Here is a tiny trained network, its code and every weight. The questions are about switching its units off for an input and a target symbol, where a switched-off unit gives its printed mean instead of its output.

import numpy as np


def w(rows, s, z=0):
    codes = np.array(rows[::2]) - 128.0
    scale = np.full(codes.shape[1], s)
    scale[-1] = z or s
    return codes * scale


def norm(h):
    return h / np.sqrt((h * h).mean(-1, keepdims=True) + 1e-5)


def f(y):
    return np.maximum(y, 0)


def softmax(a):
    e = np.exp(a - a.max(-1, keepdims=True))
    return e / e.sum(-1, keepdims=True)


def log_softmax(a):
    a = a - a.max(-1, keepdims=True)
    return a - np.log(np.exp(a).sum(-1, keepdims=True))


def net(x, mask):
    ids = ['αβγζηξ'.index(c) for c in x.split()]
    T = len(ids)
    res = E[ids] + P[:T]
    r = norm(res)
    for j in range(2):
        rows = slice(3 * j, 3 * j + 3)
        q, k, v = (r @ M[0][rows].T for M in (Q, K, V))
        z = softmax(np.where(np.tri(T) > 0, q @ k.T / 3**0.5, -1e9)) @ v
        o = O[0][rows]
        res = res + np.where(mask[j], z, o[:, -1]) @ o[:, :-1]
    y = f(norm(res) @ A[0][:, :-1].T + A[0][:, -1])
    res = res + np.where(mask[2:26], y, B[0][:, -1]) @ B[0][:, :-1]
    return log_softmax(norm(res)[-1] @ U[:, :-1].T + U[:, -1])


Q, K, V, O, A, B = {}, {}, {}, {}, {}, {}
E = w([
[67,175,53,132],'α',
[87,135,113,199],'β',
[133,7,239,55],'γ',
[126,29,205,57],'ζ',
[88,223,107,40],'η',
[191,100,82,107],'ξ',
],0.016)
P = w([
[75,25,29,2],'0',
[120,55,191,75],'1',
[138,57,170,130],'2',
[142,84,156,148],'3',
[150,108,152,151],'4',
[152,129,148,168],'5',
[153,158,137,184],'6',
[151,177,138,179],'7',
[153,203,148,186],'8',
],0.0064)
Q[0] = w([
[150,102,82,150],'head 1',
[80,252,16,227],'head 1',
[93,224,165,160],'head 1',
[76,177,147,85],'head 2',
[190,149,133,127],'head 2',
[166,144,78,235],'head 2',
],0.014)
K[0] = w([
[235,107,97,124],'head 1',
[237,229,148,177],'head 1',
[145,248,87,124],'head 1',
[105,100,93,118],'head 2',
[51,139,148,144],'head 2',
[197,194,205,175],'head 2',
],0.014)
V[0] = w([
[237,150,83,1],'head 1',
[92,181,83,121],'head 1',
[148,54,9,157],'head 1',
[142,113,225,160],'head 2',
[19,167,185,74],'head 2',
[74,82,106,244],'head 2',
],0.0091)
O[0] = w([
[174,17,112,59,220],'head 1',
[97,86,15,94,111],'head 1',
[203,163,100,131,249],'head 1',
[109,2,55,131,1],'head 2',
[66,182,136,80,136],'head 2',
[183,125,106,48,241],'head 2',
],0.0077,0.0027)
A[0] = w([
[121,141,161,143,164],'neuron 1',
[114,71,160,102,79],'neuron 2',
[231,110,105,134,72],'neuron 3',
[122,203,44,160,145],'neuron 4',
[192,148,105,90,77],'neuron 5',
[214,227,162,111,255],'neuron 6',
[177,131,100,99,177],'neuron 7',
[68,197,98,135,225],'neuron 8',
[77,31,121,106,55],'neuron 9',
[128,114,161,181,79],'neuron 10',
[179,135,165,133,98],'neuron 11',
[86,67,102,146,126],'neuron 12',
[139,137,89,10,148],'neuron 13',
[134,66,120,111,59],'neuron 14',
[92,146,192,84,136],'neuron 15',
[158,38,90,146,32],'neuron 16',
[144,114,161,187,71],'neuron 17',
[251,113,107,87,205],'neuron 18',
[118,135,209,208,181],'neuron 19',
[155,162,97,160,148],'neuron 20',
[112,79,168,151,144],'neuron 21',
[99,123,141,92,218],'neuron 22',
[100,95,141,119,137],'neuron 23',
[158,137,130,179,109],'neuron 24',
],0.014,0.0024)
B[0] = w([
[144,139,48,127,151],'neuron 1',
[123,144,107,75,175],'neuron 2',
[209,210,96,166,209],'neuron 3',
[76,114,193,97,212],'neuron 4',
[152,124,148,166,185],'neuron 5',
[233,44,92,90,227],'neuron 6',
[127,136,112,234,188],'neuron 7',
[137,83,195,102,202],'neuron 8',
[138,120,123,68,169],'neuron 9',
[111,133,93,163,149],'neuron 10',
[117,129,91,137,177],'neuron 11',
[183,103,49,116,152],'neuron 12',
[164,116,120,225,228],'neuron 13',
[113,132,145,128,164],'neuron 14',
[61,177,140,186,191],'neuron 15',
[173,143,96,104,183],'neuron 16',
[121,117,105,155,153],'neuron 17',
[141,138,49,254,255],'neuron 18',
[91,134,78,185,184],'neuron 19',
[120,136,221,72,171],'neuron 20',
[138,157,84,115,167],'neuron 21',
[107,81,97,105,172],'neuron 22',
[145,147,106,88,152],'neuron 23',
[138,160,104,102,154],'neuron 24',
],0.0073,0.0094)
U = w([
[223,254,252,75,170],'α',
[242,152,99,230,222],'β',
[141,80,136,110,66],'γ',
[126,3,93,119,3],'ζ',
[48,195,176,205,99],'η',
[59,74,169,253,73],'ξ',
],0.0075,0.0022)

Each question gives the input, a string of symbols that net reads in full, and the target symbol t.
The units are the heads (3 rows each of Q, K, V and O) and the neurons (one row each of A and B). Each row of codes is followed by its name. A weight is (code - 128) times the scale printed after its matrix; where a second scale follows, it is the last column's (O, A, B and U).
mask holds one flag per unit, heads first, then neurons. A switched-off unit (its flag False) gives its mean, the last column of its rows in O or B, instead of its output. The means were averaged over made-up inputs and are rounded, as every weight is.
A unit's drop is (log p(t) with every unit on - log p(t) with that unit switched off) / (log p(t) with every unit on - log p(t) with every unit switched off).
The circuit of an input: a set's keep is (log p(t) with only the set's units on - log p(t) with every unit switched off) / (log p(t) with every unit on - log p(t) with every unit switched off). Starting from the 12 units with the biggest drops (on a tie, the unit counted first), units are removed one at a time, each time the one whose removal leaves the highest keep (on an exact tie, the one counted first), for as long as the keep stays at least 0.8.
units of the circuit, in order: the units of the circuit, biggest drop first
most important unit: the unit with the biggest drop
top k neurons: the k neurons with the biggest drops, biggest first
drop of u: that unit's drop, to one decimal
input η β ζ ξ η, target η: units of the circuit, in order -> head 1; head 2; neuron 6
input ζ β ξ γ β β η η, target ζ: units of the circuit, in order -> head 1; neuron 3
input ζ ζ α, target η: units of the circuit, in order -> neuron 6; neuron 4
input ζ α ζ ξ β α β, target α: most important unit -> head 1
input ξ γ γ ζ, target ξ: units of the circuit, in order -> head 1; neuron 6; neuron 15; neuron 3
input ξ γ α η β ξ β β γ, target ξ: units of the circuit, in order -> head 1; neuron 15; neuron 3
input ζ ξ α γ β α, target α: top 2 neurons -> neuron 18; neuron 20
input ξ α γ ζ ξ γ η, target ξ: top 3 neurons -> neuron 13; neuron 3; neuron 15
input η ξ ξ γ α ξ α ζ γ, target η: top 2 neurons -> neuron 15; neuron 19
input α β η ζ β β ζ, target α: top 2 neurons -> neuron 18; neuron 13
input α γ η, target α: top 4 neurons -> neuron 18; neuron 15; neuron 13; neuron 6
input η α ξ γ γ β, target ξ: top 2 neurons -> neuron 3; neuron 19
input α η γ β ξ ξ γ, target α: top 2 neurons -> neuron 18; neuron 13
input α ξ γ η γ, target α: top 4 neurons -> neuron 18; neuron 13; neuron 7; neuron 2
input η ζ ζ γ, target η: most important unit -> head 2
input η ζ γ α β ζ η, target η: top 3 neurons -> neuron 15; neuron 13; neuron 6
input ζ ξ β β ξ γ α ζ, target ζ: top 2 neurons -> neuron 3; neuron 13
input ξ β ζ η γ η, target ξ: top 2 neurons -> neuron 13; neuron 6
input ζ ξ β ξ ξ ζ ξ γ, target ζ: top 2 neurons -> neuron 13; neuron 3
input ξ γ γ η ξ ζ η γ α, target ζ: top neuron -> neuron 12
input η ζ η β η ζ β β β, target α: drop of neuron 8 -> 0.2
input ξ ξ ξ β ξ ζ, target ξ: drop of neuron 3 -> 0.4
input ζ ξ η, target ζ: drop of head 1 -> 0.5
input α ζ α η, target α: drop of neuron 19 -> 0.0
